Below are the code and all the weights of a small trained network. Each question names an input and a class and asks about switching units off, where a switched-off unit gives its printed mean instead of its output.

import numpy as np


def w(rows, s, z=0):
    codes = np.array(rows[::2]) - 128.0
    scale = np.full(codes.shape[1], s)
    scale[-1] = z or s
    return codes * scale


def norm(h):
    return h / np.sqrt((h * h).mean(-1, keepdims=True) + 1e-5)


def f(y):
    return np.maximum(y, 0)


def log_softmax(a):
    a = a - a.max(-1, keepdims=True)
    return a - np.log(np.exp(a).sum(-1, keepdims=True))


def net(x, mask):
    res = np.array(x, float).reshape(1, 2) / 4 @ E
    u = 0
    for l in range(3):
        y = f(norm(res) @ A[l][:, :-1].T + A[l][:, -1])
        res = res + np.where(mask[u : u + 10], y, B[l][:, -1]) @ B[l][:, :-1]
        u += 10
    return log_softmax(norm(res)[-1] @ U[:, :-1].T + U[:, -1])


A, B = {}, {}
E = w([
[9,102,79,188,178,137,172],'x0',
[148,121,136,129,42,73,93],'x1',
],0.013)
A[0] = w([
[93,96,113,164,77,72,115,69],'0.n1',
[143,135,124,151,131,126,127,54],'0.n2',
[158,128,190,67,145,121,74,6],'0.n3',
[201,126,131,112,133,112,94,67],'0.n4',
[89,69,72,150,134,86,108,77],'0.n5',
[181,169,137,98,49,2,116,159],'0.n6',
[150,131,153,123,32,107,65,74],'0.n7',
[110,190,71,103,158,115,119,88],'0.n8',
[167,71,157,160,55,90,105,47],'0.n9',
[156,119,161,125,105,161,152,2],'0.n10',
],0.012,0.0035)
B[0] = w([
[180,66,113,87,59,182,138,178],'0.n1',
[108,127,129,159,156,108,110,128],'0.n2',
[71,166,93,186,149,39,155,184],'0.n3',
[111,173,96,129,162,111,101,188],'0.n4',
[52,167,111,159,109,92,151,177],'0.n5',
[61,68,158,81,123,136,24,249],'0.n6',
[90,76,95,30,25,187,1,215],'0.n7',
[127,100,172,144,105,111,166,143],'0.n8',
[70,175,162,65,100,92,87,192],'0.n9',
[132,150,110,110,162,114,163,141],'0.n10',
],0.0095,0.013)
A[1] = w([
[194,77,181,91,188,219,145,77],'1.n1',
[96,106,82,151,147,76,85,62],'1.n2',
[83,102,141,148,191,210,191,133],'1.n3',
[106,196,159,162,229,97,109,78],'1.n4',
[167,152,90,119,109,138,144,3],'1.n5',
[153,126,102,95,188,115,76,38],'1.n6',
[254,186,120,126,144,148,133,110],'1.n7',
[132,97,105,144,150,111,139,87],'1.n8',
[244,143,130,7,147,163,115,153],'1.n9',
[93,126,155,177,103,84,179,31],'1.n10',
],0.011,0.0027)
B[1] = w([
[194,33,197,198,21,107,174,158],'1.n1',
[188,146,148,134,102,160,146,194],'1.n2',
[200,153,183,61,116,108,61,254],'1.n3',
[154,134,105,106,159,79,159,229],'1.n4',
[132,117,133,48,69,112,121,129],'1.n5',
[168,138,103,177,161,120,150,178],'1.n6',
[36,215,85,67,215,132,97,162],'1.n7',
[157,141,125,66,108,146,119,146],'1.n8',
[2,98,83,136,160,130,167,198],'1.n9',
[120,164,83,120,179,102,169,177],'1.n10',
],0.0096,0.0075)
A[2] = w([
[106,83,139,194,106,124,181,22],'2.n1',
[135,131,130,135,130,139,122,74],'2.n2',
[124,150,117,145,208,127,139,118],'2.n3',
[143,156,126,156,124,119,181,222],'2.n4',
[189,94,133,144,102,140,118,94],'2.n5',
[158,154,118,133,250,105,148,62],'2.n6',
[113,112,177,117,93,161,47,34],'2.n7',
[124,119,125,173,135,140,88,1],'2.n8',
[146,129,128,190,117,152,131,161],'2.n9',
[121,123,144,131,114,170,160,24],'2.n10',
],0.015,0.0031)
B[2] = w([
[105,114,212,167,108,146,245,151],'2.n1',
[113,138,133,79,97,122,97,128],'2.n2',
[182,173,110,103,110,169,126,208],'2.n3',
[173,86,120,129,123,122,66,171],'2.n4',
[140,29,165,228,64,120,113,142],'2.n5',
[140,211,100,147,214,94,168,254],'2.n6',
[79,142,151,62,154,134,57,252],'2.n7',
[100,113,146,122,147,113,161,128],'2.n8',
[72,207,41,149,162,172,123,131],'2.n9',
[160,152,141,129,86,121,164,129],'2.n10',
],0.011,0.0098)
U = w([
[164,88,80,248,113,181,87,7],'0',
[59,98,123,55,81,121,9,198],'1',
[163,220,99,121,216,90,171,205],'2',
[237,46,232,147,121,93,119,114],'3',
[152,90,127,153,126,227,138,3],'4',
[34,94,102,180,54,122,249,97],'5',
],0.015,0.0061)

Each question gives the input, the list of numbers given to net, and the class t.
The units are the neurons (one row each of A and B). Each row of codes is followed by its name. A weight is (code - 128) times the scale printed after its matrix; where a second scale follows, it is the last column's (A, B and U).
mask holds one flag per neuron, layer by layer. A switched-off neuron (its flag False) gives its mean, the last column of its row in B, instead of its output. The means were averaged over made-up inputs and are rounded, as every weight is.
A unit's drop is (log p(t) with every unit on - log p(t) with that unit switched off) / (log p(t) with every unit on - log p(t) with every unit switched off).
The circuit of an input: a set's keep is (log p(t) with only the set's units on - log p(t) with every unit switched off) / (log p(t) with every unit on - log p(t) with every unit switched off). Starting from the 12 units with the biggest drops (on a tie, the unit counted first), units are removed one at a time, each time the one whose removal leaves the highest keep (on an exact tie, the one counted first), for as long as the keep stays at least 0.8.
units of the circuit, in order: the units of the circuit, biggest drop first
most important unit: the unit with the biggest drop
top k neurons: the k neurons with the biggest drops, biggest first
k most important neurons of layer l: the k neurons of layer l with the biggest drops, biggest first
drop when u is switched off: that unit's drop, to one decimal
input [0,-8], class 3: most important unit : 1.n1
input [4,-1], class 2: units of the circuit, in order : [0.n7; 0.n6]
input [5,0], class 2: top 3 neurons : [0.n7; 0.n6; 1.n10]
input [1,-8], class 3: top 2 neurons : [0.n3; 1.n1]
input [8,1], class 5: top 2 neurons : [0.n5; 0.n4]
input [4,1], class 5: 2 most important neurons of layer 1 : [1.n4; 1.n7]
input [2,-7], class 3: top 3 neurons : [0.n3; 0.n5; 1.n1]
input [-7,-4], class 2: top 2 neurons : [0.n3; 0.n1]
input [-2,-8], class 3: top 2 neurons : [1.n1; 0.n4]
input [0,-3], class 3: 4 most important neurons of layer 0 : [0.n3; 0.n5; 0.n7; 0.n6]
input [-1,-5], class 3: 2 most important neurons of layer 0 : [0.n7; 0.n3]
input [-2,-5], class 2: top 4 neurons : [0.n6; 0.n7; 0.n1; 1.n7]
input [4,4], class 5: top 2 neurons : [0.n7; 0.n6]
input [6,1], class 5: most important unit : 0.n5
input [-1,-8], class 3: 2 most important neurons of layer 1 : [1.n1; 1.n3]
input [7,1], class 5: top 3 neurons : [0.n5; 0.n4; 1.n4]
input [3,1], class 5: drop when 0.n5 is switched off : 0.1
input [-1,-3], class 3: drop when 0.n4 is switched off : 0.8
input [7,-2], class 2: drop when 0.n7 is switched off : 1.6
